Each row is followed by its class.
[-163 -257 -100   40 -152 -354 -251  187   86 -327  -65 -200  -93 -155
   34  257 -183 -379 -377  429  -29  -46   87   12 -138  299 -430  238
  272  136  205  275 -321  -69  -49]  muf
[-177 -242 -109    1 -147 -317 -253  145  152 -310 -111 -222 -149 -142
  -14  214 -201 -389 -408  380  -99  -50   77   -7 -197  259 -451  214
  228  165  258  283 -254  -83   -3]  dul
[ -98   61   57   37  111 -134 -101 -213   -4 -155  -15 -310 -307  189
  271   50 -120   11 -457  153  411   94  379  350   10  214 -150  -89
  261  360 -163  397 -838  262 -121]  muf
[ -67  -81  110   78   19  -92 -341  -62  -80   17  182 -341 -277  -10
  267 -150  -88  118 -336   18  167   26  473  478  -60  276 -307 -166
  415  351  -46  315 -331  150 -327]  vone
[-132   55  -46   27  109 -137  -69 -207  -44  -96  -60 -291 -317  170
  239   92  -73  -20 -514   87  353  153  356  339   29  236 -148  -49
  214  329 -156  407 -878  244  -12]  Muzev
[-246  224 -177   97  -43   82 -419  -68 -263  165   69 -419 -466   52
  113 -154 -113  -99 -400 -238   57 -120  379  228  -47  178 -436  -41
  187   86  241  214 -471  341   13]  nofed
[  57  -98  -35   32  -23 -175 -350   44 -107    2  269 -284 -187 -106
  311 -107    2  140 -261    2   62   39  459  513   11  313 -284  -86
  457  172 -138  292 -267   71 -332]  Gemil
[ -98  -39   -3   73   24  -57 -301  -63  -72   -3  211 -362 -297   36
  203 -100 -104   57 -345  -86  153   28  494  496  -64  249 -329 -204
  351  252  -98  371 -467  180 -281]  Muzev
[-187  161 -105   78  -32   30 -450  -50 -154   31   93 -371 -452  116
  120 -199 -131  -46 -380 -236   63  -90  397  335   54  172 -431  -98
  298  132  190  287 -440  311 -130]  nofed
[ -35 -222  -28 -113  -68 -351 -381  148   67 -487  -27 -221 -241 -212
   31  272 -205 -131 -495  258   86   14   28  219  113  204 -329  151
  333  188  147  212 -661 -120 -341]  fosu
[-135  -70   34  111   42  -36 -274  -49  -84   38  166 -368 -339   53
  240 -148 -151   76 -323  -57  167   45  494  491   -9  270 -349 -182
  347  308  -45  326 -490  159 -245]  dur
[-106 -188  -84   11 -179 -290 -412   66  173 -230 -151 -190 -102 -167
   53  162 -199 -375 -447  421 -141 -128    6  -38 -243  223 -414  275
  248  158  327  241   -8  -32  -78]  muf
[-227 -160 -113   60 -148 -208 -278   91  111 -184 -120 -270 -128  -75
   47  142 -274 -406 -482  403  -76 -128   18 -122 -312  233 -466  210
  192  199  332  257 -176  -19  -44]  dur
[  79 -237  109  -37   17 -483 -626  -22  215 -111   67 -237   70  -88
  102   65 -401  -54 -527  121  110   20  -11  106   95  228 -169  216
  366  191  132  159  -37  -28 -224]  vone
[-268 -164  -76   38 -126 -222 -222  143  102 -276 -119 -227 -136 -112
   -7  171 -219 -463 -441  406  -75 -141   60  -56 -235  207 -562  154
  221  193  369  267 -346  -28 -104]  Gemil
[ -45 -186  -95 -108  -97 -367 -332  154   49 -564  -30 -238 -225 -252
   31  321 -152 -120 -506  264  108   15   55  207   61  198 -373  144
  316  167  147  207 -705 -128 -290]  dur
[-121  128 -177   85  -35    5 -505  -67 -127  -52  126 -344 -458   85
  102 -213  -85    2 -412 -155   13  -78  367  383   74  167 -424  -63
  316  112  207  329 -313  226 -215]  muf
[-279 -197 -154  -55 -177 -301 -290  142  161 -298  -97 -258 -162 -172
   37  192 -237 -413 -423  427  -52 -121   91   17 -173  240 -447  125
  217  134  305  336 -274  -51  -63]  dul
[-107   41    3   34  108 -121 -183 -194   21 -130  -73 -290 -332  140
  267   60  -67  -54 -537  177  353  101  344  332   20  205 -188  -51
  257  338 -121  440 -739  252  -95]  Gemil
[ -59  -51   41   41   34 -101 -267   22 -129   13  212 -337 -271  -19
  259  -97  -67   63 -300   76  183   23  460  434   -2  258 -305 -147
  387  288  -70  311 -442  153 -296]  muf
[-136  174 -176   78  -39   62 -435  -33 -162   49  125 -363 -439   88
  109 -207  -73  -52 -388 -219   -5  -98  369  310   72  175 -452 -105
  306   92  227  307 -447  278 -164]  vone
[-163 -230 -135   19 -191 -353 -306  127  165 -295 -100 -208 -120 -154
   94  139 -248 -339 -432  423  -76  -68   64   -9 -183  270 -427  204
  314  182  270  299 -212  -31  -87]  lupuz
[  -2 -218  -82 -129  -97 -389 -379  102   66 -503   -2 -280 -240 -226
   51  230 -188 -100 -516  268   72   17   59  247  108  233 -322  166
  349  179  134  194 -651 -139 -311]  dul
[ -75 -146  108 -110    5 -381 -606  -32  283 -100  -32 -273   22 -106
  125  -38 -454  -95 -524  217  229  -85   25  167  184  190 -175  110
  346  233  256  194   -4    3 -311]  lebel
[  -2 -240 -124 -125 -160 -427 -392  162   29 -515   18 -193 -126 -279
   52  308 -131 -110 -489  295   74   37   85  222  167  278 -322  176
  352  131  140  178 -653 -188 -313]  dul
[-142   55  -21   64  141  -90 -149 -197  -40 -109 -118 -320 -346  161
  294  102  -69  -43 -496  127  385  132  372  355   -7  200 -175  -77
  258  344 -138  377 -794  268  -61]  fosu
[-174  122 -105   72   -4   -3 -425  -42 -189   24  153 -419 -436   86
  140 -173  -59  -31 -460 -160   80  -50  393  368   53  174 -435  -92
  354  113  186  313 -468  258 -152]  Gemil
[ -81  -40   76   74   14  -45 -379  -27  -95   49  167 -367 -337  -17
  263 -186 -114  103 -296  -28  121   -6  480  489  -18  200 -350 -141
  423  299   18  309 -381  178 -312]  Muzev
[ -48 -190  -97 -121  -75 -350 -356  117   43 -479    5 -248 -266 -236
   79  200 -227  -79 -548  288  122   13   44  244  127  228 -338  144
  326  246  160  202 -685 -102 -312]  dul
[-153  127 -165   72  -41   46 -486  -78 -152    6  139 -348 -458   69
  158 -179 -104    3 -440 -139    1  -81  376  393   87  151 -452  -70
  352   89  210  298 -345  257 -190]  lupuz
[ -66 -195  -33  -54  -71 -335 -348  120   91 -506  -79 -224 -194 -179
   74  273 -232 -116 -488  279  163    9   59  195   94  207 -338  159
  344  235  145  226 -616 -124 -296]  muf
[  33 -121   41   69  -18 -131 -365 -116  -83   41  237 -330 -225  -28
  240 -102  -28  145 -342    8  126   69  495  500    3  325 -214 -153
  474  256  -47  267 -300   98 -272]  dul
[ -76 -142  -30 -114  -46 -306 -360   92   69 -498  -16 -250 -253 -178
   60  247 -243 -104 -558  248   73  -54   29  216   31  107 -421  144
  315  230  187  245 -624  -85 -344]  lebel
[-116  135 -163   61  -40   15 -420  -72  -71   11   88 -411 -444   96
  117 -192  -48  -85 -409 -185  -55  -93  376  385   76  173 -481  -90
  340  103  203  367 -465  237 -222]  Muzev
[-125   43   18   67  154  -92 -119 -185  -43  -90  -22 -287 -369  191
  229   72 -112  -27 -520   90  420  154  344  346   95  298 -162  -59
  206  348 -142  375 -766  285  -29]  lupuz
[ -17  -77   76   65    1  -88 -357  -20 -126   74  231 -353 -257    7
  200 -155  -61  143 -255  -14  176   33  501  470   56  280 -246 -150
  409  305  -52  278 -415  138 -340]  muf
[-125   81  -45   25  121 -154  -85 -209  -27 -176  -76 -285 -313  158
  258   79  -85  -29 -510  125  379  131  382  362   10  223 -183  -53
  188  315 -141  379 -850  249  -26]  muf
[-184  157  -78  124  -12   82 -402  -73 -164   83   58 -426 -454  121
  119 -223  -94  -79 -410 -202  120  -69  411  318   -8  208 -413 -127
  261  176  206  286 -479  298 -119]  dur
[-135 -212  -67   28 -127 -302 -270  126  127 -328 -108 -164  -81 -170
   -7  233 -165 -419 -403  450  -83  -94   51    2 -162  243 -451  239
  269  144  259  260 -278  -88 -122]  fosu
[ -29 -251    4  -96  -44 -353 -329  138   43 -520  -18 -210 -234 -202
   25  319 -216  -92 -531  219  144   90   39  227  132  243 -290  141
  323  200  111  202 -701 -156 -270]  vone
[-116   56    8   60  112 -162  -56 -184  -41 -148  -24 -197 -300  201
  242   82  -76  -28 -482   91  415  178  345  319  156  272 -134  -60
  240  307 -220  459 -899  247  -35]  vone
[-170  156  -89  115  -22   49 -422  -78 -161   59  149 -401 -456   85
  110 -217  -98    6 -409 -189  105  -72  385  360    0  157 -415  -89
  296  156  193  323 -428  291 -179]  Muzev
[-207 -185  -79   32 -127 -298 -268   98  175 -332  -99 -197 -146 -124
    7  164 -244 -447 -436  420  -69 -115   69   28 -194  230 -483  165
  269  218  292  326 -304   15  -72]  nofed
[ -61 -211  -59  -58  -16 -333 -222  102   -1 -501  -45 -198 -211 -193
   12  282 -197 -129 -493  241  160   75   75  244  121  267 -300  106
  304  225  148  147 -754 -172 -284]  nofed
[  17 -191   84  -80   -2 -452 -568  -45  231 -202    3 -223   42  -93
   98   87 -388  -74 -539  186  186    7   18  125  101  223 -172  160
  359  202  134  141  -63   -2 -231]  muf
[ -24 -209   39  -84  -27 -334 -290  147   61 -516  -60 -243 -256 -221
   22  284 -220 -104 -515  234  210   52   51  194  144  243 -306  157
  338  248  117  202 -779 -117 -253]  vone
[-120  160 -213   63  -40   20 -445  -90 -127   30  118 -407 -397   35
   71 -188  -52  -68 -429 -206    1  -94  373  336   14  246 -406  -51
  305  103  173  272 -356  260  -77]  Gemil
[-101  -71   72  103   51  -45 -223  -10 -136   -8  147 -358 -328   59
  248  -79  -97   66 -328  -39  246   66  506  447   -9  307 -313 -198
  402  336  -91  309 -532  187 -241]  lebel
[ -21 -119   57   50  -23 -131 -372  -12  -82    7  256 -382 -274  -59
  210  -35  -10  105 -299   -3  109   39  505  528  -69  305 -306 -127
  384  257  -70  319 -336  130 -272]  muf
[ -37 -184   -1  -42  -10 -401 -582   -3  247 -160  -60 -237   29 -142
  131   91 -383 -145 -511  281  243    0   -1  118  106  239 -154  172
  286  181  177  173   18   -1 -234]  lebel
[-193 -209 -109  -15 -187 -310 -240  162   95 -338  -60 -197 -138 -133
   23  240 -200 -421 -437  410  -91  -68   48  -19 -143  292 -466  196
  256  144  223  299 -355  -49  -84]  lupuz
[-224 -177  -42   68 -108 -223 -214  158   55 -193 -133 -216 -176 -138
   30  159 -239 -410 -436  396   34  -80   41 -105 -206  264 -445  176
  196  244  310  247 -356    4  -27]  dur
[ -15 -118   69   82   31  -78 -349  -47  -93   27  229 -331 -312  -28
  210 -125 -100  162 -316  -66  180  110  507  538   58  288 -246 -163
  427  294  -55  268 -401  117 -234]  dul
[-198 -220 -148   21 -218 -295 -296  150   71 -209  -87 -227 -113 -179
   54  204 -202 -389 -422  414  -72  -67   33  -71 -228  305 -400  251
  199  118  273  229 -262  -37  -23]  Gemil
[  82 -172  114  -58  -14 -391 -634  -41  170  -61  -42 -225   73 -124
   92   67 -372  -91 -514  146  137  -12  -22   32   74  210 -129  224
  330  186  194   55   42  -28 -221]  lebel
[ -31 -205  -32 -123  -59 -374 -305  153   52 -519  -13 -223 -238 -254
   21  296 -187 -145 -539  274  129   30   13  203  109  244 -330  177
  323  227   94  243 -711 -121 -285]  Muzev
[ -71 -217    1 -115  -28 -328 -256  122   35 -494  -36 -234 -305 -200
   -8  291 -211 -171 -514  257  122   25    1  190  104  245 -324  115
  311  264  146  222 -789  -94 -280]  Muzev
[ -20 -195  113   -2  -51 -367 -600  -43  161  -46  -22 -205   23  -88
  114    8 -418  -71 -521  197  167  -15    8   45  111  233 -195  203
  341  223  251   84  -35    3 -251]  lupuz
[-183  157 -100  101  -11   77 -433  -59 -156   71  116 -443 -457   91
  139 -167 -103  -85 -379 -203   90  -69  401  332    9  170 -460 -173
  285  161  223  268 -490  307 -158]  dul
[-252 -166  -70  107 -150 -222 -243   89   52 -149 -165 -229 -138 -109
   53  141 -246 -409 -407  411   64  -84   77 -119 -232  266 -427  183
  172  216  332  201 -322   22  -19]  dul
[-106  -83   56  106   39  -81 -245  -11 -142   -3  190 -388 -303   -3
  226  -76  -58   59 -321   45  229   47  522  465  -92  278 -322 -185
  375  357  -66  338 -508  167 -265]  lebel
[-219 -223 -193   24 -205 -231 -354  191   68 -234  -83 -265 -135 -150
  -30  229 -247 -420 -437  352 -116  -66  121  -68 -229  309 -435  216
  182  137  346  228 -252  -34   83]  muf
[-180  178 -125  111  -40   75 -348  -65 -209   43  165 -345 -468   90
  115 -213 -113   14 -393 -207  106  -80  400  342   96  181 -429 -110
  302  108  187  307 -554  259 -185]  lupuz
[-132   65  -30   62  116 -122 -136 -205  -18 -104  -43 -268 -298  149
  263   89 -102  -36 -493  101  400  125  375  294   32  240 -179 -105
  229  364 -157  410 -781  258  -30]  dul
[-121  -22   16   97   52  -35 -279   20  -87   21  197 -324 -288   47
  199 -188  -98   37 -325  -29  237   49  505  474  -44  235 -333 -203
  308  334 -106  394 -479  201 -291]  Gemil
[ -62  -68   40   35   -3 -134 -375  -60  -58   44  221 -402 -248  -63
  281 -120  -69  169 -306   24  172   12  509  512  -49  218 -273 -137
  434  252  -45  321 -269  104 -282]  dul
[-114 -237 -114   12 -161 -389 -320  131   88 -252  -56 -192  -96 -177
   22  212 -155 -356 -381  423 -108  -64   24  -57 -165  259 -406  275
  262  118  255  240 -169  -72  -44]  dul
[-166 -192  176  -52   43 -401 -477   76  137 -107  -12 -213   25  -50
   65   16 -458 -126 -430  182  248   16   44   89  160  165 -217  112
  303  250  236  153 -151  -45 -225]  lupuz
[ -68  -50   48   79   17  -58 -308    7 -103   21  199 -363 -297  -30
  203 -148  -59   44 -272  -12  168   21  516  485  -42  263 -341 -185
  348  306  -74  322 -467  177 -287]  dur
[-146   97  -39   41  106 -119 -118 -206   22  -98  -79 -316 -307  203
  241   31  -70  -32 -503  121  390  100  381  318  -21  193 -183  -99
  207  322 -104  432 -786  276 -110]  fosu
[ -19 -189  105  -54  -22 -451 -568  -25  195  -60   61 -259   28  -82
  144    0 -453  -81 -520  161  193  -10   -1   70   92  231 -160  148
  350  214  186  152 -104   31 -201]  dul
[ -85  -15  -20   40   29 -108 -268  -38  -78  -10  149 -341 -274   -5
  242 -155  -77   71 -294    0  136  -10  455  512  -57  244 -289 -116
  392  314  -58  334 -381  170 -203]  muf
[ -41 -285  -60 -117  -39 -370 -376  162   -9 -484   69 -178 -208 -215
  -12  289 -229  -79 -483  198   19   85   68  262  167  229 -328  143
  311  168  159  162 -599 -230 -260]  dul
[  40 -250  -76 -100  -91 -412 -409  117   29 -469   50 -192 -143 -291
   35  252 -172  -65 -482  218   34   34   61  274  146  267 -265  166
  393  152  157  175 -564 -205 -276]  dur
[ -47 -207   44  -54  -39 -425 -503   18  167 -195  -19 -197   40 -129
   95  127 -365 -118 -479  220  227   49   14   75  119  281 -138  141
  347  193  148  128 -128  -20 -197]  Muzev
[-147  115  -97   76  -40   16 -488  -27 -177   98   88 -405 -446   76
  127 -219  -95  -47 -400 -203   34  -48  370  346   38  173 -398  -53
  269   83  218  258 -421  245 -181]  fosu
